Here is a tiny trained network, its code and every weight. The questions are about switching its units off for an input and a class, where a switched-off unit gives its printed mean instead of its output.

import numpy as np


def w(rows, s, z=0):
    codes = np.array(rows[::2]) - 128.0
    scale = np.full(codes.shape[1], s)
    scale[-1] = z or s
    return codes * scale


def norm(h):
    return h / np.sqrt((h * h).mean(-1, keepdims=True) + 1e-5)


def f(y):
    return y / 2 * (1 + np.tanh(0.7978845608 * (y + 0.044715 * y**3)))


def log_softmax(a):
    a = a - a.max(-1, keepdims=True)
    return a - np.log(np.exp(a).sum(-1, keepdims=True))


def net(x, mask):
    res = np.array(x, float).reshape(1, 6) / 4 @ E
    u = 0
    for l in range(4):
        y = f(norm(res) @ A[l][:, :-1].T + A[l][:, -1])
        res = res + np.where(mask[u : u + 7], y, B[l][:, -1]) @ B[l][:, :-1]
        u += 7
    return log_softmax(norm(res)[-1] @ U[:, :-1].T + U[:, -1])


A, B = {}, {}
E = w([
[155,91,136,166],'x0',
[96,140,102,104],'x1',
[109,56,183,79],'x2',
[125,183,45,172],'x3',
[112,131,113,116],'x4',
[2,175,142,180],'x5',
],0.0057)
A[0] = w([
[57,177,178,88,237],'0.n0',
[164,120,218,76,150],'0.n1',
[210,213,73,203,177],'0.n2',
[253,170,8,119,48],'0.n3',
[58,143,80,229,102],'0.n4',
[130,81,162,77,2],'0.n5',
[66,147,98,58,172],'0.n6',
],0.0064,0.0015)
B[0] = w([
[109,56,128,199,184],'0.n0',
[180,123,80,183,185],'0.n1',
[30,146,2,73,235],'0.n2',
[111,30,59,126,252],'0.n3',
[120,247,191,92,187],'0.n4',
[80,188,138,99,143],'0.n5',
[217,93,88,195,159],'0.n6',
],0.005,0.004)
A[1] = w([
[188,21,147,136,90],'1.n0',
[254,229,84,169,243],'1.n1',
[122,100,91,138,216],'1.n2',
[91,155,169,147,249],'1.n3',
[196,127,72,144,92],'1.n4',
[52,117,102,217,233],'1.n5',
[173,146,140,17,48],'1.n6',
],0.0064,0.0014)
B[1] = w([
[135,198,93,92,252],'1.n0',
[99,103,20,145,203],'1.n1',
[193,210,160,120,188],'1.n2',
[254,97,98,181,172],'1.n3',
[131,57,42,71,180],'1.n4',
[173,207,166,185,243],'1.n5',
[123,108,200,95,141],'1.n6',
],0.0051,0.0029)
A[2] = w([
[142,161,224,193,141],'2.n0',
[82,146,101,232,128],'2.n1',
[212,34,161,181,108],'2.n2',
[160,11,144,10,24],'2.n3',
[40,39,233,196,109],'2.n4',
[253,81,166,80,226],'2.n5',
[117,205,208,174,1],'2.n6',
],0.0047,0.00099)
B[2] = w([
[102,108,106,185,183],'2.n0',
[199,163,138,174,197],'2.n1',
[113,142,88,126,182],'2.n2',
[150,191,175,161,247],'2.n3',
[95,99,2,159,184],'2.n4',
[92,212,76,110,252],'2.n5',
[186,40,165,177,155],'2.n6',
],0.0062,0.0022)
A[3] = w([
[2,149,79,58,155],'3.n0',
[145,148,75,174,199],'3.n1',
[217,43,188,88,224],'3.n2',
[232,183,98,96,253],'3.n3',
[147,111,53,101,134],'3.n4',
[148,176,39,79,137],'3.n5',
[54,17,219,169,109],'3.n6',
],0.0071,0.0031)
B[3] = w([
[179,109,151,161,170],'3.n0',
[45,117,246,138,206],'3.n1',
[1,206,222,120,159],'3.n2',
[133,52,155,94,253],'3.n3',
[127,71,170,121,186],'3.n4',
[239,60,168,115,229],'3.n5',
[103,30,3,103,150],'3.n6',
],0.005,0.006)
U = w([
[202,51,144,50,222],'0',
[104,44,15,135,220],'1',
[101,146,187,219,156],'2',
[130,238,86,160,5],'3',
[113,141,246,30,47],'4',
],0.012,0.0021)

Each question gives the input, the list of numbers given to net, and the class t.
The units are the neurons (one row each of A and B). Each row of codes is followed by its name. A weight is (code - 128) times the scale printed after its matrix; where a second scale follows, it is the last column's (A, B and U).
mask holds one flag per neuron, layer by layer. A switched-off neuron (its flag False) gives its mean, the last column of its row in B, instead of its output. The means were averaged over made-up inputs and are rounded, as every weight is.
A unit's drop is (log p(t) with every unit on - log p(t) with that unit switched off) / (log p(t) with every unit on - log p(t) with every unit switched off).
The circuit of an input: a set's keep is (log p(t) with only the set's units on - log p(t) with every unit switched off) / (log p(t) with every unit on - log p(t) with every unit switched off). Starting from the 12 units with the biggest drops (on a tie, the unit counted first), units are removed one at a time, each time the one whose removal leaves the highest keep (on an exact tie, the one counted first), for as long as the keep stays at least 0.8.
units of the circuit, in order: the units of the circuit, biggest drop first
top k neurons: the k neurons with the biggest drops, biggest first
k most important neurons of layer l: the k neurons of layer l with the biggest drops, biggest first
drop of u: that unit's drop, to one decimal
input [4,2,2,0,5,-2], class 4: 3 most important neurons of layer 2 : (2.n4; 2.n3; 2.n0)
input [2,-2,8,-7,-6,6], class 1: units of the circuit, in order : (3.n6; 2.n4)
input [-6,-5,4,-4,-4,-8], class 4: units of the circuit, in order : (3.n2)
input [-6,3,-6,5,-3,-1], class 1: units of the circuit, in order : (0.n3; 2.n3)
input [1,-1,-1,-7,4,1], class 2: top 2 neurons : (0.n1; 0.n2)
input [-5,4,2,8,3,-2], class 0: units of the circuit, in order : (3.n5; 2.n4; 2.n5)
input [-3,-2,7,-7,0,7], class 1: units of the circuit, in order : (3.n6; 2.n4)
input [0,-2,6,0,4,-1], class 4: units of the circuit, in order : (2.n3; 0.n3)
input [3,-7,1,-4,0,-7], class 4: top 2 neurons : (3.n2; 2.n4)
input [-3,5,2,-5,6,1], class 1: top 4 neurons : (0.n0; 1.n4; 0.n3; 0.n5)
input [-1,2,-6,-2,-5,0], class 0: 2 most important neurons of layer 3 : (3.n5; 3.n0)
input [-1,-2,2,-4,5,4], class 1: top 3 neurons : (3.n6; 2.n4; 2.n3)
input [-7,6,7,8,4,8], class 2: 2 most important neurons of layer 0 : (0.n2; 0.n0)
input [2,-4,2,-3,-7,4], class 1: units of the circuit, in order : (2.n4)
input [-4,-4,7,-5,0,2], class 1: top 2 neurons : (3.n6; 2.n4)
input [3,7,4,5,-2,6], class 2: drop of 2.n6 : 0.1
input [0,4,8,-4,-3,5], class 1: drop of 3.n0 : 0.0
input [1,-5,6,-7,-1,5], class 1: drop of 3.n6 : 0.3
input [7,-5,2,-3,4,-2], class 4: 2 most important neurons of layer 3 : (3.n6; 3.n0)
input [-1,5,2,-4,-3,-2], class 4: most important neuron of layer 1 : (1.n6)
